Below is a small trained network, with its code and all its weights. Each question gives an input and a class and asks what happens when units are switched off, that is, made to give their printed mean instead of their output.

import numpy as np


def w(rows, s, z=0):
    codes = np.array(rows[::2]) - 128.0
    scale = np.full(codes.shape[1], s)
    scale[-1] = z or s
    return codes * scale


def f(y):
    return y / 2 * (1 + np.tanh(0.7978845608 * (y + 0.044715 * y**3)))


def log_softmax(a):
    a = a - a.max(-1, keepdims=True)
    return a - np.log(np.exp(a).sum(-1, keepdims=True))


def net(x, mask):
    res = np.array(x, float).reshape(1, 8) / 4 @ E
    y = f(res @ A[0][:, :-1].T + A[0][:, -1])
    res = res + np.where(mask, y, B[0][:, -1]) @ B[0][:, :-1]
    return log_softmax(res[-1] @ U[:, :-1].T + U[:, -1])


A, B = {}, {}
E = w([
[66,99,79,149,155,53,153,241,67,203],'x0',
[95,125,234,64,47,48,93,150,179,206],'x1',
[132,127,129,124,126,124,124,126,119,121],'x2',
[125,135,130,129,128,131,125,128,127,132],'x3',
[190,132,204,236,153,31,179,128,161,81],'x4',
[119,135,123,134,137,128,124,124,130,134],'x5',
[124,77,63,155,133,99,11,174,207,75],'x6',
[193,70,44,144,94,74,140,60,144,254],'x7',
],0.0054)
A[0] = w([
[64,177,184,138,158,148,121,163,126,82,69],'N0',
[159,130,61,153,203,167,153,130,109,97,46],'N1',
[227,133,122,93,127,219,127,49,156,106,180],'N2',
[212,140,186,233,146,67,165,132,139,91,79],'N3',
[118,102,56,41,113,202,116,122,71,126,96],'N4',
[121,85,90,103,155,120,34,162,197,95,153],'N5',
[124,144,147,88,128,78,105,158,139,134,6],'N6',
[118,152,171,119,148,151,203,97,83,162,74],'N7',
[54,183,193,131,156,153,82,173,86,41,182],'N8',
[111,154,182,137,119,181,143,203,135,85,32],'N9',
[80,143,179,50,84,95,66,113,173,170,63],'N10',
[123,121,52,211,204,190,149,119,105,79,74],'N11',
[87,103,145,163,118,105,161,224,69,117,212],'N12',
[187,97,116,149,138,90,145,88,130,158,48],'N13',
[169,138,191,229,159,58,146,154,141,100,56],'N14',
[100,130,64,17,81,176,69,123,90,118,59],'N15',
[132,147,69,151,197,189,120,103,95,97,164],'N16',
[182,96,84,137,104,110,138,88,138,190,53],'N17',
[196,149,90,174,153,172,134,163,95,104,38],'N18',
[149,132,119,134,127,136,80,173,119,105,2],'N19',
[133,99,85,160,130,110,24,155,183,102,63],'N20',
[82,164,166,98,168,135,144,167,128,54,58],'N21',
[163,127,216,91,88,227,90,93,189,95,126],'N22',
[110,130,171,97,55,100,114,144,156,140,40],'N23',
[181,77,69,145,124,103,139,51,140,201,59],'N24',
[129,81,79,133,118,118,50,165,191,90,108],'N25',
[79,139,208,83,121,77,107,130,208,154,70],'N26',
[119,149,161,82,112,180,209,109,96,179,99],'N27',
[210,133,164,118,133,123,89,3,184,71,104],'N28',
],0.0066,0.0052)
B[0] = w([
[97,99,70,72,120,41,68,56,153,63,151],'N0',
[72,36,200,213,63,137,171,123,92,77,153],'N1',
[146,93,91,141,149,79,144,184,117,176,253],'N2',
[91,210,179,154,176,244,40,193,198,115,207],'N3',
[92,128,207,158,143,184,88,221,187,104,180],'N4',
[215,184,148,95,143,168,193,102,74,129,198],'N5',
[13,55,219,122,173,171,171,57,50,61,110],'N6',
[177,193,158,51,181,147,177,27,59,81,157],'N7',
[152,126,47,95,57,58,123,79,184,142,228],'N8',
[52,123,76,35,155,96,71,56,156,57,134],'N9',
[87,33,186,220,43,162,174,166,109,98,165],'N10',
[124,66,183,181,58,79,176,151,115,117,192],'N11',
[179,127,63,124,176,38,87,168,127,181,211],'N12',
[38,128,83,51,166,112,67,100,179,68,137],'N13',
[85,203,171,110,181,251,98,184,125,122,181],'N14',
[42,214,185,150,215,204,28,190,183,104,171],'N15',
[163,76,156,168,75,127,156,163,132,109,209],'N16',
[30,109,84,74,110,93,48,14,207,25,151],'N17',
[2,58,188,181,118,141,151,119,146,71,135],'N18',
[32,125,141,50,207,178,168,47,122,55,107],'N19',
[173,188,148,73,175,167,214,39,16,90,163],'N20',
[74,104,36,49,136,43,70,42,196,82,150],'N21',
[138,87,78,125,203,38,133,176,110,214,213],'N22',
[45,40,192,183,108,118,156,110,97,72,131],'N23',
[60,136,53,68,77,80,62,34,214,36,178],'N24',
[201,177,144,52,143,168,188,71,36,106,176],'N25',
[104,63,193,221,63,106,220,138,90,37,158],'N26',
[192,199,150,79,164,175,163,99,70,76,174],'N27',
[136,60,112,123,208,89,98,169,104,204,222],'N28',
],0.0072,0.0056)
U = w([
[54,96,45,75,96,90,62,7,222,61,45],'0',
[53,183,206,149,192,236,45,184,178,108,111],'1',
[96,2,215,225,44,116,203,121,97,88,11],'2',
[214,205,162,58,168,161,227,11,15,109,28],'3',
[177,122,100,137,106,100,127,155,150,180,253],'4',
[111,49,63,119,216,45,118,198,79,231,22],'5',
[178,131,116,151,91,113,123,147,153,167,237],'6',
],0.0082,0.0065)

Each question gives the input, the list of numbers given to net, and the class t.
The units are the neurons (one row each of A and B). Each row of codes is followed by its name. A weight is (code - 128) times the scale printed after its matrix; where a second scale follows, it is the last column's (A, B and U).
mask holds one flag per neuron, in row order. A switched-off neuron (its flag False) gives its mean, the last column of its row in B, instead of its output. The means were averaged over made-up inputs and are rounded, as every weight is.
A unit's drop is (log p(t) with every unit on - log p(t) with that unit switched off) / (log p(t) with every unit on - log p(t) with every unit switched off).
The circuit of an input: a set's keep is (log p(t) with only the set's units on - log p(t) with every unit switched off) / (log p(t) with every unit on - log p(t) with every unit switched off). Starting from the 12 units with the biggest drops (on a tie, the unit counted first), units are removed one at a time, each time the one whose removal leaves the highest keep (on an exact tie, the one counted first), for as long as the keep stays at least 0.8.
circuit, biggest first: the units of the circuit, biggest drop first
most important unit: the unit with the biggest drop
k most important neurons: the k neurons with the biggest drops, biggest first
drop when u is switched off: that unit's drop, to one decimal
input [0,3,-2,8,8,2,-5,-5], class 1: circuit, biggest first	(N3)
input [-8,2,-7,2,3,4,-4,2], class 5: circuit, biggest first	(N28; N22)
input [1,-1,3,5,7,-6,-7,-1], class 1: 2 most important neurons	(N3; N14)
input [3,1,-1,0,3,1,6,7], class 0: circuit, biggest first	(N24; N17)
input [-7,5,5,7,-6,6,7,-2], class 3: circuit, biggest first	(N5; N25)
input [2,-2,-7,5,7,6,1,1], class 1: circuit, biggest first	(N3; N14)
input [-8,-1,8,1,-6,1,-3,-2], class 5: circuit, biggest first	(N22; N2)
input [-6,1,-8,-3,1,-4,3,-5], class 5: circuit, biggest first	(N22; N28)
input [-4,3,-4,6,2,-6,-4,6], class 0: circuit, biggest first	(N24; N17)
input [-3,-6,4,-5,1,5,2,-6], class 0: 2 most important neurons	(N8; N21)
input [-1,6,-3,2,-5,3,0,-1], class 2: 2 most important neurons	(N10; N26)
input [7,4,8,-6,7,2,8,-1], class 3: circuit, biggest first	(N20; N25; N5)
input [5,-3,-7,1,-6,-5,0,1], class 1: circuit, biggest first	(N4; N15)
input [-3,5,5,2,-5,8,-5,8], class 0: circuit, biggest first	(N24)
input [-3,-8,-3,0,-4,5,-4,-7], class 2: circuit, biggest first	(N11; N16)
input [1,-1,0,4,3,-5,-7,6], class 3: 2 most important neurons	(N7; N27)
input [-8,5,1,-5,-2,-8,1,6], class 5: 3 most important neurons	(N28; N22; N2)
input [-7,-7,-4,1,8,1,8,8], class 0: 3 most important neurons	(N24; N17; N13)
input [7,-5,-6,-2,7,2,2,6], class 1: circuit, biggest first	(N3; N14)
input [1,-8,-2,4,6,7,-7,-4], class 2: most important unit	N11
input [-2,6,3,2,1,-8,-8,4], class 3: 2 most important neurons	(N27; N7)
input [6,2,-8,8,-7,7,-8,1], class 3: 2 most important neurons	(N27; N7)
input [-3,6,4,-2,0,4,-1,-5], class 2: 2 most important neurons	(N26; N10)
input [-5,8,0,-8,7,-3,4,5], class 2: 4 most important neurons	(N26; N10; N23; N15)
input [-7,5,6,2,6,6,-6,-3], class 5: drop when N12 is switched off	-0.1
